Below are the code and all the weights of a small trained network. Each question names an input and a target symbol and asks about switching units off, where a switched-off unit gives its printed mean instead of its output.

import numpy as np


def w(rows, s, z=0):
    codes = np.array(rows[::2]) - 128.0
    scale = np.full(codes.shape[1], s)
    scale[-1] = z or s
    return codes * scale


def norm(h):
    return h / np.sqrt((h * h).mean(-1, keepdims=True) + 1e-5)


def f(y):
    return np.maximum(y, 0)


def softmax(a):
    e = np.exp(a - a.max(-1, keepdims=True))
    return e / e.sum(-1, keepdims=True)


def log_softmax(a):
    a = a - a.max(-1, keepdims=True)
    return a - np.log(np.exp(a).sum(-1, keepdims=True))


def net(x, mask):
    ids = ['βγδεζηθλμξπστφψω'.index(c) for c in x.split()]
    T = len(ids)
    res = E[ids] + P[:T]
    q, k, v = (norm(res) @ M[0].T for M in (Q, K, V))
    z = softmax(np.where(np.tri(T) > 0, q @ k.T / 4**0.5, -1e9)) @ v
    res = res + np.where(mask[0], z, O[0][:, -1]) @ O[0][:, :-1]
    y = f(norm(res) @ A[0][:, :-1].T + A[0][:, -1])
    res = res + np.where(mask[1:17], y, B[0][:, -1]) @ B[0][:, :-1]
    return log_softmax(norm(res)[-1] @ U[:, :-1].T + U[:, -1])


Q, K, V, O, A, B = {}, {}, {}, {}, {}, {}
E = w([
[171,126,116,209,175,142,176,126,118,72,68,200],'β',
[167,134,175,132,162,139,124,114,100,118,135,207],'γ',
[180,148,143,98,183,91,201,119,121,108,131,158],'δ',
[158,114,128,110,173,127,157,221,25,163,153,74],'ε',
[144,81,176,149,141,87,93,148,163,126,102,207],'ζ',
[195,118,173,196,127,172,119,155,111,175,112,134],'η',
[212,131,181,197,178,181,179,73,174,105,108,192],'θ',
[133,54,217,148,129,164,111,93,208,77,107,131],'λ',
[94,160,169,144,137,172,72,160,49,104,107,117],'μ',
[115,151,204,69,162,71,132,156,126,170,132,141],'ξ',
[116,134,224,116,184,166,7,103,123,121,165,128],'π',
[103,59,129,108,123,139,101,223,59,161,229,167],'σ',
[141,123,144,176,123,152,245,182,118,131,135,89],'τ',
[90,120,113,192,82,212,113,192,94,22,149,151],'φ',
[190,176,157,77,171,178,162,148,144,204,183,118],'ψ',
[155,143,56,124,164,91,158,112,232,79,208,171],'ω',
],0.016)
P = w([
[126,133,75,109,84,101,120,110,121,145,97,71],'0',
[197,140,200,148,156,146,119,228,153,96,113,128],'1',
[123,93,185,192,93,143,161,129,148,127,168,109],'2',
[49,105,103,106,170,251,140,156,130,143,80,217],'3',
[200,162,222,123,165,126,104,229,164,99,97,122],'4',
[121,75,161,208,131,126,152,115,129,116,163,91],'5',
],0.017)
Q[0] = w([
[143,100,145,211,94,42,162,62,89,124,177,105],'head 0',
[3,113,73,120,138,231,195,74,145,254,159,198],'head 0',
[59,78,193,178,234,148,169,130,116,168,132,167],'head 0',
[25,75,80,136,130,127,113,93,125,142,107,137],'head 0',
],0.0089)
K[0] = w([
[159,2,158,171,234,115,170,110,41,126,51,160],'head 0',
[104,157,146,146,215,253,194,253,243,142,214,167],'head 0',
[39,104,177,236,216,143,144,179,185,114,238,84],'head 0',
[65,150,151,121,154,146,90,216,156,106,112,180],'head 0',
],0.0077)
V[0] = w([
[57,109,86,142,147,163,119,178,163,3,189,74],'head 0',
[177,64,35,195,76,155,192,123,91,79,200,214],'head 0',
[225,191,117,45,181,119,113,86,147,171,197,125],'head 0',
[138,95,116,143,140,179,179,113,228,223,102,86],'head 0',
],0.0074)
O[0] = w([
[178,102,206,110,42,183,239,92,74,79,93,153,3],'head 0',
[133,183,87,64,43,85,91,78,89,132,207,177,218],'head 0',
[171,55,111,37,105,171,100,81,89,89,158,59,96],'head 0',
[201,74,60,156,115,143,165,81,41,179,2,119,212],'head 0',
],0.012,0.0033)
A[0] = w([
[133,71,176,192,138,134,162,61,106,188,168,90,73],'neuron 0',
[122,89,88,50,220,130,68,174,143,137,51,153,94],'neuron 1',
[126,177,58,63,96,87,121,204,86,167,73,134,131],'neuron 2',
[85,151,119,140,193,100,116,246,188,81,81,97,68],'neuron 3',
[81,56,46,194,109,81,192,132,185,124,180,133,117],'neuron 4',
[123,157,188,63,117,111,81,177,58,172,169,177,84],'neuron 5',
[149,78,191,157,115,165,101,204,130,68,126,172,149],'neuron 6',
[230,126,107,81,77,81,82,84,113,79,57,60,65],'neuron 7',
[71,91,57,117,130,178,110,79,131,183,98,121,1],'neuron 8',
[68,158,57,135,101,114,145,102,117,128,45,151,112],'neuron 9',
[72,144,66,25,113,163,145,39,72,136,117,104,141],'neuron 10',
[238,164,122,116,182,57,134,104,179,170,90,93,154],'neuron 11',
[225,162,199,134,123,119,57,191,153,149,116,173,78],'neuron 12',
[127,102,49,170,115,75,112,97,129,230,118,82,90],'neuron 13',
[58,91,77,132,5,73,179,46,158,152,130,147,139],'neuron 14',
[106,120,200,163,63,114,154,138,127,120,188,142,76],'neuron 15',
],0.011,0.0087)
B[0] = w([
[118,206,126,144,110,122,56,115,185,123,132,125,174],'neuron 0',
[183,153,107,119,91,176,167,181,166,84,83,99,254],'neuron 1',
[160,136,97,211,186,149,92,92,131,76,177,174,181],'neuron 2',
[92,155,159,104,104,168,148,73,105,183,130,134,232],'neuron 3',
[198,154,100,79,95,143,115,116,125,119,91,92,182],'neuron 4',
[139,104,101,161,132,115,180,103,174,155,110,157,200],'neuron 5',
[128,142,93,85,138,79,94,102,95,139,146,130,246],'neuron 6',
[156,134,154,161,111,100,119,147,160,240,119,164,178],'neuron 7',
[215,153,101,94,62,130,116,80,125,159,253,86,143],'neuron 8',
[165,112,163,96,121,83,121,129,95,173,132,124,167],'neuron 9',
[60,153,149,53,147,84,126,101,137,73,115,125,182],'neuron 10',
[80,97,118,151,110,120,100,133,41,131,163,141,246],'neuron 11',
[88,128,106,112,114,98,162,83,149,77,151,70,226],'neuron 12',
[102,150,174,99,74,116,171,170,152,67,113,147,193],'neuron 13',
[90,86,155,101,191,174,133,111,123,119,112,58,212],'neuron 14',
[133,103,124,148,157,136,115,201,123,124,120,106,207],'neuron 15',
],0.014,0.0086)
U = w([
[83,96,118,167,126,115,121,80,154,108,181,178,225],'β',
[124,169,150,107,165,131,25,141,152,128,176,137,129],'γ',
[179,102,105,99,75,167,126,103,134,91,168,60,101],'δ',
[79,103,145,63,120,119,146,57,74,106,165,97,26],'ε',
[58,194,121,128,142,132,122,99,107,221,118,124,92],'ζ',
[95,141,98,146,117,157,117,169,83,44,135,111,78],'η',
[189,164,103,190,92,111,99,174,152,141,140,142,137],'θ',
[136,141,135,144,151,102,168,101,59,140,103,129,135],'λ',
[76,151,249,125,128,118,147,175,113,118,165,156,94],'μ',
[116,112,177,156,167,181,80,133,170,112,83,116,212],'ξ',
[146,144,201,125,129,150,190,163,169,129,114,74,139],'π',
[136,156,128,90,133,21,157,155,158,78,115,111,90],'σ',
[124,117,91,185,123,126,59,31,65,105,147,123,88],'τ',
[144,199,182,144,56,104,166,149,212,98,114,155,139],'φ',
[144,27,151,143,126,125,85,177,127,180,97,144,255],'ψ',
[191,155,174,103,81,98,102,99,123,174,173,153,167],'ω',
],0.013,0.0053)

Each question gives the input, a string of symbols that net reads in full, and the target symbol t.
The units are the heads (4 rows each of Q, K, V and O) and the neurons (one row each of A and B). Each row of codes is followed by its name. A weight is (code - 128) times the scale printed after its matrix; where a second scale follows, it is the last column's (O, A, B and U).
mask holds one flag per unit, heads first, then neurons. A switched-off unit (its flag False) gives its mean, the last column of its rows in O or B, instead of its output. The means were averaged over made-up inputs and are rounded, as every weight is.
A unit's drop is (log p(t) with every unit on - log p(t) with that unit switched off) / (log p(t) with every unit on - log p(t) with every unit switched off).
The circuit of an input: a set's keep is (log p(t) with only the set's units on - log p(t) with every unit switched off) / (log p(t) with every unit on - log p(t) with every unit switched off). Starting from the 12 units with the biggest drops (on a tie, the unit counted first), units are removed one at a time, each time the one whose removal leaves the highest keep (on an exact tie, the one counted first), for as long as the keep stays at least 0.8.
circuit, biggest first: the units of the circuit, biggest drop first
most important unit: the unit with the biggest drop
top k neurons: the k neurons with the biggest drops, biggest first
input ψ ω τ γ, target ε: circuit, biggest first : head 0; neuron 10
input ζ μ η ω δ, target ζ: circuit, biggest first : neuron 3; head 0
input ψ λ θ, target τ: most important unit : neuron 1
input ζ ω ω γ θ, target ζ: circuit, biggest first : head 0; neuron 3
input ω ξ ψ ψ β, target ω: circuit, biggest first : head 0; neuron 7
input λ γ σ ε, target β: circuit, biggest first : head 0; neuron 2; neuron 5
input θ ξ π μ λ, target θ: top 2 neurons : neuron 7; neuron 1
input μ ω γ θ, target ε: top 2 neurons : neuron 10; neuron 1
input ε ε γ σ μ, target ε: circuit, biggest first : neuron 3; neuron 12
input ψ δ ψ θ, target δ: circuit, biggest first : head 0; neuron 8
input ω ζ θ θ λ β, target λ: top 2 neurons : neuron 14; neuron 1
input ζ δ ε ψ ζ, target ζ: circuit, biggest first : neuron 3; head 0
input δ δ β δ, target σ: top 2 neurons : neuron 10; neuron 3
input μ σ ε, target θ: most important unit : neuron 0
input ξ δ σ, target ψ: circuit, biggest first : neuron 15; neuron 12
input η ξ ψ ψ ω ω, target δ: top 2 neurons : neuron 4; neuron 14
input η ζ λ, target ξ: top 2 neurons : neuron 14; neuron 0
input τ θ γ ψ σ, target τ: circuit, biggest first : head 0; neuron 2
input ψ φ δ, target ε: circuit, biggest first : head 0; neuron 14
input π γ δ ω ζ, target π: top 2 neurons : neuron 1; neuron 3
input φ ψ θ η, target δ: most important unit : neuron 8
input φ λ λ, target ξ: top 3 neurons : neuron 0; neuron 14; neuron 1
